Below are the code and all the weights of a small trained network. Each question names an input and a class and asks about switching units off, where a switched-off unit gives its printed mean instead of its output.

import numpy as np


def w(rows, s, z=0):
    codes = np.array(rows[::2]) - 128.0
    scale = np.full(codes.shape[1], s)
    scale[-1] = z or s
    return codes * scale


def norm(h):
    return h / np.sqrt((h * h).mean(-1, keepdims=True) + 1e-5)


def f(y):
    return np.maximum(y, 0)


def log_softmax(a):
    a = a - a.max(-1, keepdims=True)
    return a - np.log(np.exp(a).sum(-1, keepdims=True))


def net(x, mask):
    res = np.array(x, float).reshape(1, 8) / 4 @ E
    u = 0
    for l in range(3):
        y = f(norm(res) @ A[l][:, :-1].T + A[l][:, -1])
        res = res + np.where(mask[u : u + 13], y, B[l][:, -1]) @ B[l][:, :-1]
        u += 13
    return log_softmax(norm(res)[-1] @ U[:, :-1].T + U[:, -1])


A, B = {}, {}
E = w([
[90,103,111,90,167,146,45,209,106,124,117],'x0',
[215,48,136,180,179,103,207,95,134,136,88],'x1',
[118,136,223,34,163,140,114,144,62,103,100],'x2',
[1,184,106,111,120,84,178,183,114,114,24],'x3',
[23,119,102,113,67,215,138,40,156,177,90],'x4',
[135,91,101,157,130,57,87,123,206,122,31],'x5',
[160,139,231,162,172,38,196,61,122,239,127],'x6',
[117,196,83,153,179,64,127,163,9,66,167],'x7',
],0.0058)
A[0] = w([
[153,2,138,55,162,135,57,62,209,187,28,4],'0.n0',
[231,96,101,163,105,76,181,54,174,232,27,134],'0.n1',
[176,118,148,124,65,146,117,128,126,100,239,114],'0.n2',
[200,69,162,159,166,209,78,135,189,105,209,47],'0.n3',
[130,125,168,215,121,116,77,182,79,195,115,121],'0.n4',
[131,96,99,125,73,137,200,50,210,195,133,81],'0.n5',
[32,222,80,153,204,104,138,93,185,125,36,174],'0.n6',
[226,111,151,94,116,207,157,124,163,74,237,63],'0.n7',
[139,146,128,131,125,182,61,169,135,65,161,98],'0.n8',
[178,92,145,132,145,177,118,135,169,129,172,113],'0.n9',
[159,109,141,114,100,84,167,90,65,118,106,126],'0.n10',
[235,142,176,146,101,157,99,124,131,129,142,105],'0.n11',
[187,101,246,212,236,102,96,135,76,124,200,177],'0.n12',
],0.0052,0.0034)
B[0] = w([
[107,48,134,139,122,90,25,96,55,198,137,203],'0.n0',
[140,95,162,154,47,71,93,193,177,83,192,243],'0.n1',
[139,141,135,95,109,188,186,165,147,148,121,187],'0.n2',
[168,49,148,87,168,156,117,62,70,163,193,193],'0.n3',
[175,106,120,119,92,166,141,95,40,136,111,156],'0.n4',
[105,166,126,61,212,94,93,172,103,63,113,204],'0.n5',
[171,139,52,89,134,207,98,78,80,160,202,221],'0.n6',
[137,87,121,180,176,196,134,158,118,181,196,198],'0.n7',
[136,103,101,2,136,158,105,154,178,84,112,179],'0.n8',
[114,131,93,157,166,197,169,111,183,173,106,176],'0.n9',
[124,155,126,114,146,126,148,211,152,163,114,167],'0.n10',
[107,101,91,179,158,161,139,154,148,132,126,181],'0.n11',
[98,161,110,86,177,182,157,128,171,115,27,254],'0.n12',
],0.0059,0.0058)
A[1] = w([
[159,124,132,184,145,136,73,103,104,82,137,77],'1.n0',
[27,109,31,185,106,103,122,77,152,93,155,6],'1.n1',
[142,59,97,99,120,90,80,114,152,118,149,105],'1.n2',
[180,138,129,126,159,101,108,60,164,116,119,102],'1.n3',
[154,141,148,192,123,83,163,165,132,138,131,132],'1.n4',
[71,190,208,120,104,133,155,72,114,181,138,14],'1.n5',
[179,156,144,155,150,97,117,127,110,89,152,141],'1.n6',
[130,93,174,156,83,124,104,99,160,155,74,13],'1.n7',
[1,156,115,144,152,147,184,120,166,149,115,120],'1.n8',
[166,104,136,226,123,96,159,129,153,102,117,3],'1.n9',
[97,188,181,138,100,117,164,119,111,167,143,4],'1.n10',
[133,154,100,81,133,131,145,153,115,65,135,48],'1.n11',
[213,152,186,153,213,89,129,189,69,98,81,129],'1.n12',
],0.0082,0.0016)
B[1] = w([
[151,185,155,78,159,107,157,199,89,119,148,153],'1.n0',
[169,143,58,188,93,198,126,110,131,140,26,211],'1.n1',
[72,141,199,180,122,119,226,153,41,130,104,219],'1.n2',
[90,128,162,175,123,95,128,90,128,70,120,162],'1.n3',
[72,133,119,148,168,120,143,81,165,89,156,171],'1.n4',
[170,175,201,109,65,61,124,180,40,177,169,185],'1.n5',
[154,92,137,95,196,96,142,63,171,104,82,168],'1.n6',
[50,60,197,202,181,50,99,114,100,115,122,174],'1.n7',
[193,183,160,142,68,132,112,108,145,152,83,195],'1.n8',
[141,190,144,141,180,94,165,102,244,118,167,172],'1.n9',
[110,157,176,114,89,174,180,100,91,80,163,158],'1.n10',
[79,80,153,165,149,113,63,153,102,103,115,202],'1.n11',
[67,157,3,30,183,96,104,51,112,118,101,253],'1.n12',
],0.0063,0.0057)
A[2] = w([
[151,53,91,122,113,113,74,167,132,59,163,80],'2.n0',
[153,102,186,198,56,162,139,53,129,170,185,170],'2.n1',
[67,138,172,41,49,172,122,178,71,101,121,236],'2.n2',
[254,67,140,125,129,242,94,122,105,214,204,88],'2.n3',
[112,209,201,108,60,131,175,138,93,158,184,16],'2.n4',
[88,111,178,123,82,140,54,229,116,63,136,6],'2.n5',
[168,143,146,193,159,123,112,58,145,90,154,60],'2.n6',
[140,107,86,232,142,208,135,171,129,141,85,154],'2.n7',
[40,69,161,160,108,47,82,77,130,151,61,136],'2.n8',
[128,206,41,200,32,178,120,155,135,169,63,24],'2.n9',
[181,142,131,174,160,47,242,66,238,127,142,44],'2.n10',
[134,75,182,130,102,90,73,120,161,210,87,38],'2.n11',
[114,202,56,195,83,155,182,85,128,85,74,66],'2.n12',
],0.0071,0.0023)
B[2] = w([
[111,100,245,114,48,109,173,131,126,147,180,173],'2.n0',
[107,100,122,85,201,141,108,217,82,115,105,201],'2.n1',
[186,138,138,186,66,38,129,132,182,120,171,254],'2.n2',
[226,134,131,127,170,173,159,84,129,143,167,234],'2.n3',
[129,219,234,89,151,11,107,13,87,213,88,177],'2.n4',
[89,92,154,117,92,108,99,244,131,49,206,177],'2.n5',
[91,123,140,56,113,118,162,162,185,114,140,159],'2.n6',
[165,194,96,94,103,145,97,87,118,182,130,205],'2.n7',
[109,31,106,220,158,241,182,161,53,143,104,213],'2.n8',
[214,154,62,154,85,114,122,113,167,139,41,216],'2.n9',
[17,152,162,114,47,147,146,119,245,93,207,207],'2.n10',
[47,99,100,254,124,153,178,114,34,188,70,179],'2.n11',
[186,78,124,124,91,151,107,107,191,147,62,203],'2.n12',
],0.0065,0.0068)
U = w([
[70,140,151,159,136,104,183,102,254,112,179,76],'0',
[186,170,46,163,55,151,98,122,165,154,64,249],'1',
[108,132,115,110,77,115,75,216,127,70,179,91],'2',
[149,221,198,117,86,68,125,97,92,196,132,94],'3',
[81,62,158,222,138,156,143,137,93,188,103,155],'4',
[230,129,132,95,172,219,135,117,143,166,211,74],'5',
[107,179,57,68,217,105,129,118,99,110,97,158],'6',
],0.014,0.0012)

Each question gives the input, the list of numbers given to net, and the class t.
The units are the neurons (one row each of A and B). Each row of codes is followed by its name. A weight is (code - 128) times the scale printed after its matrix; where a second scale follows, it is the last column's (A, B and U).
mask holds one flag per neuron, layer by layer. A switched-off neuron (its flag False) gives its mean, the last column of its row in B, instead of its output. The means were averaged over made-up inputs and are rounded, as every weight is.
A unit's drop is (log p(t) with every unit on - log p(t) with that unit switched off) / (log p(t) with every unit on - log p(t) with every unit switched off).
The circuit of an input: a set's keep is (log p(t) with only the set's units on - log p(t) with every unit switched off) / (log p(t) with every unit on - log p(t) with every unit switched off). Starting from the 12 units with the biggest drops (on a tie, the unit counted first), units are removed one at a time, each time the one whose removal leaves the highest keep (on an exact tie, the one counted first), for as long as the keep stays at least 0.8.
circuit, biggest first: the units of the circuit, biggest drop first
top k neurons: the k neurons with the biggest drops, biggest first
top k neurons in layer l: the k neurons of layer l with the biggest drops, biggest first
drop when u is switched off: that unit's drop, to one decimal
input [7,-6,-1,8,-3,7,-4,1], class 1: circuit, biggest first : 1.n1; 0.n5
input [2,-2,-2,-3,-5,-1,8,2], class 6: top 3 neurons : 1.n12; 0.n12; 0.n4
input [4,-2,0,-6,5,-6,8,6], class 3: circuit, biggest first : 2.n4
input [-1,-7,3,6,1,-3,-3,-5], class 3: circuit, biggest first : 2.n4; 1.n8
input [4,2,2,5,6,4,8,3], class 3: top 2 neurons in layer 1 : 1.n5; 1.n10
input [-1,8,4,3,6,0,4,7], class 3: top 2 neurons : 0.n5; 1.n5
input [-3,-4,-1,-7,2,4,-1,-6], class 4: top 2 neurons in layer 0 : 0.n0; 0.n6
input [0,7,0,5,3,1,0,0], class 1: top 2 neurons : 0.n6; 1.n1
input [-1,7,3,-6,4,0,8,-3], class 4: top 2 neurons in layer 2 : 2.n8; 2.n11
input [7,7,-3,2,-6,-6,-4,2], class 6: top 2 neurons : 1.n12; 0.n1
input [4,5,-1,1,-5,6,8,-1], class 0: top 3 neurons : 1.n9; 2.n10; 0.n1
input [-6,-8,7,-4,-7,6,-3,8], class 6: top 2 neurons in layer 1 : 1.n12; 1.n6
input [-2,3,-5,2,6,8,-2,-5], class 4: top 3 neurons : 0.n0; 1.n7; 2.n8
input [-1,-2,-7,1,0,6,5,3], class 0: circuit, biggest first : 2.n10
input [8,-5,1,5,6,8,8,6], class 1: top 2 neurons in layer 1 : 1.n1; 1.n2
input [-6,-1,6,-8,-5,8,-2,-7], class 4: top 2 neurons in layer 0 : 0.n0; 0.n6
input [-1,1,3,1,7,-1,-5,-7], class 4: top 2 neurons : 0.n0; 1.n7
input [-3,-7,2,8,4,3,3,-7], class 3: top 2 neurons : 1.n5; 2.n4
input [0,0,5,-2,7,-8,4,-7], class 3: drop when 1.n5 is switched off : 0.2
input [-8,4,0,5,-4,-4,-6,-2], class 0: drop when 0.n12 is switched off : 1.0
input [-7,5,3,7,-1,2,4,1], class 0: drop when 0.n1 is switched off : 0.1
input [5,8,5,0,5,-4,-1,2], class 6: top neuron : 0.n6
